Below are the code and all the weights of a small trained network. Each question names an input and a target symbol and asks about switching units off, where a switched-off unit gives its printed mean instead of its output.

import numpy as np


def w(rows, s, z=0):
    codes = np.array(rows[::2]) - 128.0
    scale = np.full(codes.shape[1], s)
    scale[-1] = z or s
    return codes * scale


def norm(h):
    return h / np.sqrt((h * h).mean(-1, keepdims=True) + 1e-5)


def softmax(a):
    e = np.exp(a - a.max(-1, keepdims=True))
    return e / e.sum(-1, keepdims=True)


def log_softmax(a):
    a = a - a.max(-1, keepdims=True)
    return a - np.log(np.exp(a).sum(-1, keepdims=True))


def net(x, mask):
    ids = ['γεζηθπψ'.index(c) for c in x.split()]
    T = len(ids)
    res = E[ids] + P[:T]
    u = 0
    for l in range(3):
        r = norm(res)
        for j in range(2):
            rows = slice(4 * j, 4 * j + 4)
            q, k, v = (r @ M[l][rows].T for M in (Q, K, V))
            z = softmax(np.where(np.tri(T) > 0, q @ k.T / 4**0.5, -1e9)) @ v
            o = O[l][rows]
            res = res + np.where(mask[u + j], z, o[:, -1]) @ o[:, :-1]
        u += 2
    return log_softmax(norm(res)[-1] @ U[:, :-1].T + U[:, -1])


Q, K, V, O = {}, {}, {}, {}
E = w([
[87,177,55,115,206,145,85],'γ',
[136,96,134,194,108,146,114],'ε',
[127,138,107,151,54,189,174],'ζ',
[129,152,101,151,120,54,147],'η',
[112,114,153,139,90,126,63],'θ',
[183,141,142,151,122,154,141],'π',
[109,88,253,152,124,141,181],'ψ',
],0.018)
P = w([
[107,162,238,254,146,68,194],'0',
[87,117,158,193,164,104,179],'1',
[120,96,137,172,148,115,156],'2',
[131,97,122,166,138,139,143],'3',
[131,113,116,161,139,150,140],'4',
[141,123,114,172,135,161,123],'5',
[142,136,109,189,134,163,113],'6',
[149,143,108,201,136,168,100],'7',
[150,137,105,203,134,174,86],'8',
],0.0069)
Q[0] = w([
[120,126,228,90,223,95,153],'L0H1',
[165,88,196,124,187,113,153],'L0H1',
[49,135,214,223,127,92,183],'L0H1',
[142,255,165,181,128,151,106],'L0H1',
[157,152,98,223,241,65,75],'L0H2',
[219,74,122,64,172,79,95],'L0H2',
[201,186,117,128,147,101,56],'L0H2',
[152,173,152,37,124,140,222],'L0H2',
],0.0055)
K[0] = w([
[105,20,222,104,93,111,183],'L0H1',
[185,84,152,177,174,101,152],'L0H1',
[77,82,186,91,173,125,149],'L0H1',
[135,162,153,86,166,114,152],'L0H1',
[123,170,62,123,191,194,66],'L0H2',
[189,165,167,102,171,76,114],'L0H2',
[2,145,80,99,147,115,164],'L0H2',
[104,128,142,111,95,125,181],'L0H2',
],0.0061)
V[0] = w([
[143,95,136,176,128,69,189],'L0H1',
[175,86,176,163,105,117,140],'L0H1',
[113,154,139,131,55,141,156],'L0H1',
[149,158,138,82,191,109,110],'L0H1',
[90,98,115,162,187,163,126],'L0H2',
[98,108,72,126,152,165,167],'L0H2',
[141,2,163,128,102,121,165],'L0H2',
[174,163,133,140,133,153,139],'L0H2',
],0.0069)
O[0] = w([
[156,98,150,184,58,62,124,192],'L0H1',
[192,106,253,165,198,66,133,145],'L0H1',
[47,128,211,99,79,71,187,115],'L0H1',
[191,200,90,49,158,96,34,75],'L0H1',
[47,114,167,142,166,169,112,253],'L0H2',
[165,122,94,102,170,184,53,155],'L0H2',
[185,62,56,212,98,51,109,41],'L0H2',
[147,125,151,120,136,108,112,132],'L0H2',
],0.0055,0.0037)
Q[1] = w([
[140,123,95,21,99,55,170],'L1H1',
[88,163,84,93,195,208,82],'L1H1',
[108,158,166,176,129,181,115],'L1H1',
[140,174,99,96,115,162,70],'L1H1',
[94,157,102,208,134,149,170],'L1H2',
[146,103,68,6,176,119,110],'L1H2',
[103,130,121,167,185,212,113],'L1H2',
[24,159,143,230,164,192,73],'L1H2',
],0.012)
K[1] = w([
[143,120,171,143,101,4,146],'L1H1',
[115,141,210,150,110,208,103],'L1H1',
[149,119,102,157,119,215,133],'L1H1',
[102,139,177,135,103,145,93],'L1H1',
[110,165,80,128,141,124,65],'L1H2',
[167,146,205,131,84,118,160],'L1H2',
[82,175,114,133,153,82,125],'L1H2',
[81,218,30,152,193,118,132],'L1H2',
],0.015)
V[1] = w([
[192,150,125,58,152,110,199],'L1H1',
[35,147,107,1,164,67,109],'L1H1',
[127,236,233,147,198,128,157],'L1H1',
[118,146,196,137,41,115,90],'L1H1',
[89,155,120,157,191,27,70],'L1H2',
[82,70,192,84,125,174,17],'L1H2',
[124,102,101,133,193,173,110],'L1H2',
[44,128,76,77,86,39,130],'L1H2',
],0.0088)
O[1] = w([
[231,139,156,142,116,176,181,2],'L1H1',
[81,181,220,144,79,103,136,65],'L1H1',
[129,200,94,104,179,213,72,205],'L1H1',
[125,96,134,37,74,182,1,117],'L1H1',
[197,186,94,187,115,12,53,255],'L1H2',
[159,52,206,121,82,191,43,149],'L1H2',
[113,135,162,250,159,148,102,224],'L1H2',
[106,202,158,124,41,47,161,132],'L1H2',
],0.0069,0.0062)
Q[2] = w([
[146,87,143,64,137,143,120],'L2H1',
[156,129,131,75,142,100,155],'L2H1',
[77,91,90,89,124,86,121],'L2H1',
[99,128,161,5,155,143,162],'L2H1',
[102,98,100,100,141,130,63],'L2H2',
[95,171,97,80,125,108,103],'L2H2',
[84,112,144,175,119,132,99],'L2H2',
[141,111,192,77,148,41,63],'L2H2',
],0.013)
K[2] = w([
[156,106,202,72,145,119,108],'L2H1',
[153,159,178,96,150,84,170],'L2H1',
[118,119,162,111,79,33,109],'L2H1',
[188,89,221,89,142,97,184],'L2H1',
[162,129,81,156,7,102,69],'L2H2',
[138,98,89,128,36,125,108],'L2H2',
[63,168,159,209,113,172,77],'L2H2',
[164,118,201,119,124,73,33],'L2H2',
],0.011)
V[2] = w([
[177,168,183,190,59,144,151],'L2H1',
[151,147,83,255,2,127,139],'L2H1',
[32,134,194,77,236,134,142],'L2H1',
[169,160,139,189,99,249,119],'L2H1',
[103,168,252,17,167,130,122],'L2H2',
[148,186,110,131,190,170,195],'L2H2',
[215,220,91,148,110,79,121],'L2H2',
[193,39,170,192,156,157,77],'L2H2',
],0.006)
O[2] = w([
[65,65,62,18,213,168,205,93],'L2H1',
[106,55,21,97,242,176,97,233],'L2H1',
[135,223,209,207,179,156,140,136],'L2H1',
[61,97,44,191,130,2,201,199],'L2H1',
[160,5,45,156,183,50,129,2],'L2H2',
[119,108,99,128,96,95,40,85],'L2H2',
[68,57,186,148,124,217,157,133],'L2H2',
[78,197,99,22,86,108,176,226],'L2H2',
],0.0052,0.0035)
U = w([
[134,76,191,90,166,96,163,229],'γ',
[152,175,88,114,109,2,165,93],'ε',
[98,11,58,180,194,74,111,3],'ζ',
[64,112,108,103,75,174,201,151],'η',
[93,183,168,208,140,139,111,168],'θ',
[135,94,162,72,74,105,44,145],'π',
[249,121,129,111,180,158,120,100],'ψ',
],0.0086,0.0044)

Each question gives the input, a string of symbols that net reads in full, and the target symbol t.
The units are the heads (4 rows each of Q, K, V and O). Each row of codes is followed by its name. A weight is (code - 128) times the scale printed after its matrix; where a second scale follows, it is the last column's (O and U).
mask holds one flag per head, layer by layer. A switched-off head (its flag False) gives its mean, the last column of its rows in O, instead of its output. The means were averaged over made-up inputs and are rounded, as every weight is.
A unit's drop is (log p(t) with every unit on - log p(t) with that unit switched off) / (log p(t) with every unit on - log p(t) with every unit switched off).
The circuit of an input: a set's keep is (log p(t) with only the set's units on - log p(t) with every unit switched off) / (log p(t) with every unit on - log p(t) with every unit switched off). Starting from all 6 units, units are removed one at a time, each time the one whose removal leaves the highest keep (on an exact tie, the one counted first), for as long as the keep stays at least 0.8.
units of the circuit, in order: the units of the circuit, biggest drop first
most important unit: the unit with the biggest drop
which heads matter: for each layer, one digit per head in row order, 1 if its drop is at least 0.15 and else 0, layers parted by /
drop when u is switched off: that unit's drop, to one decimal
input π η θ, target π: which heads matter => 11 / 11 / 11
input ζ γ ζ ψ ψ, target ζ: which heads matter => 11 / 00 / 10
input ε θ ε ζ γ π γ, target ψ: which heads matter => 00 / 10 / 00
input θ θ ψ θ ψ ε η ε, target ε: units of the circuit, in order => L1H2
input η θ γ η γ, target ε: units of the circuit, in order => L1H2; L0H2
input ψ γ θ ζ θ ψ ζ ψ, target ζ: which heads matter => 00 / 00 / 10
input θ ζ ζ θ, target η: which heads matter => 00 / 01 / 00
input η ζ γ θ ζ ζ ε, target ζ: which heads matter => 10 / 00 / 10
input ψ π π θ θ η ζ θ, target ε: which heads matter => 00 / 01 / 00
input ε ψ γ ζ η, target ζ: which heads matter => 11 / 01 / 10
input ε θ η ε θ ζ ε η, target η: which heads matter => 11 / 11 / 11
input ψ ζ ψ γ η ζ ζ, target ζ: which heads matter => 10 / 00 / 10
input γ θ η, target θ: units of the circuit, in order => L0H2; L1H1
input ζ ε θ ψ π, target ψ: most important unit => L1H2
input θ η ψ η θ, target ε: which heads matter => 01 / 01 / 00
input γ ψ θ η ζ η, target ζ: which heads matter => 00 / 00 / 10
input ε ζ γ η, target θ: which heads matter => 01 / 01 / 00
input ζ γ γ π γ ε ζ ζ, target ζ: which heads matter => 00 / 01 / 10
input ψ η θ η θ π θ η, target π: units of the circuit, in order => L1H2; L2H1; L0H2
input π θ η θ θ ε, target ζ: most important unit => L0H2
input ζ ζ ε θ ζ η ε ψ, target γ: drop when L0H1 is switched off => 1.8
input ε η η ε θ ε θ θ ψ, target γ: drop when L0H2 is switched off => 0.4
input θ θ γ ζ ζ π, target ζ: drop when L0H1 is switched off => 0.2
input η ζ η ψ η ε η π, target ψ: drop when L2H1 is switched off => 0.4
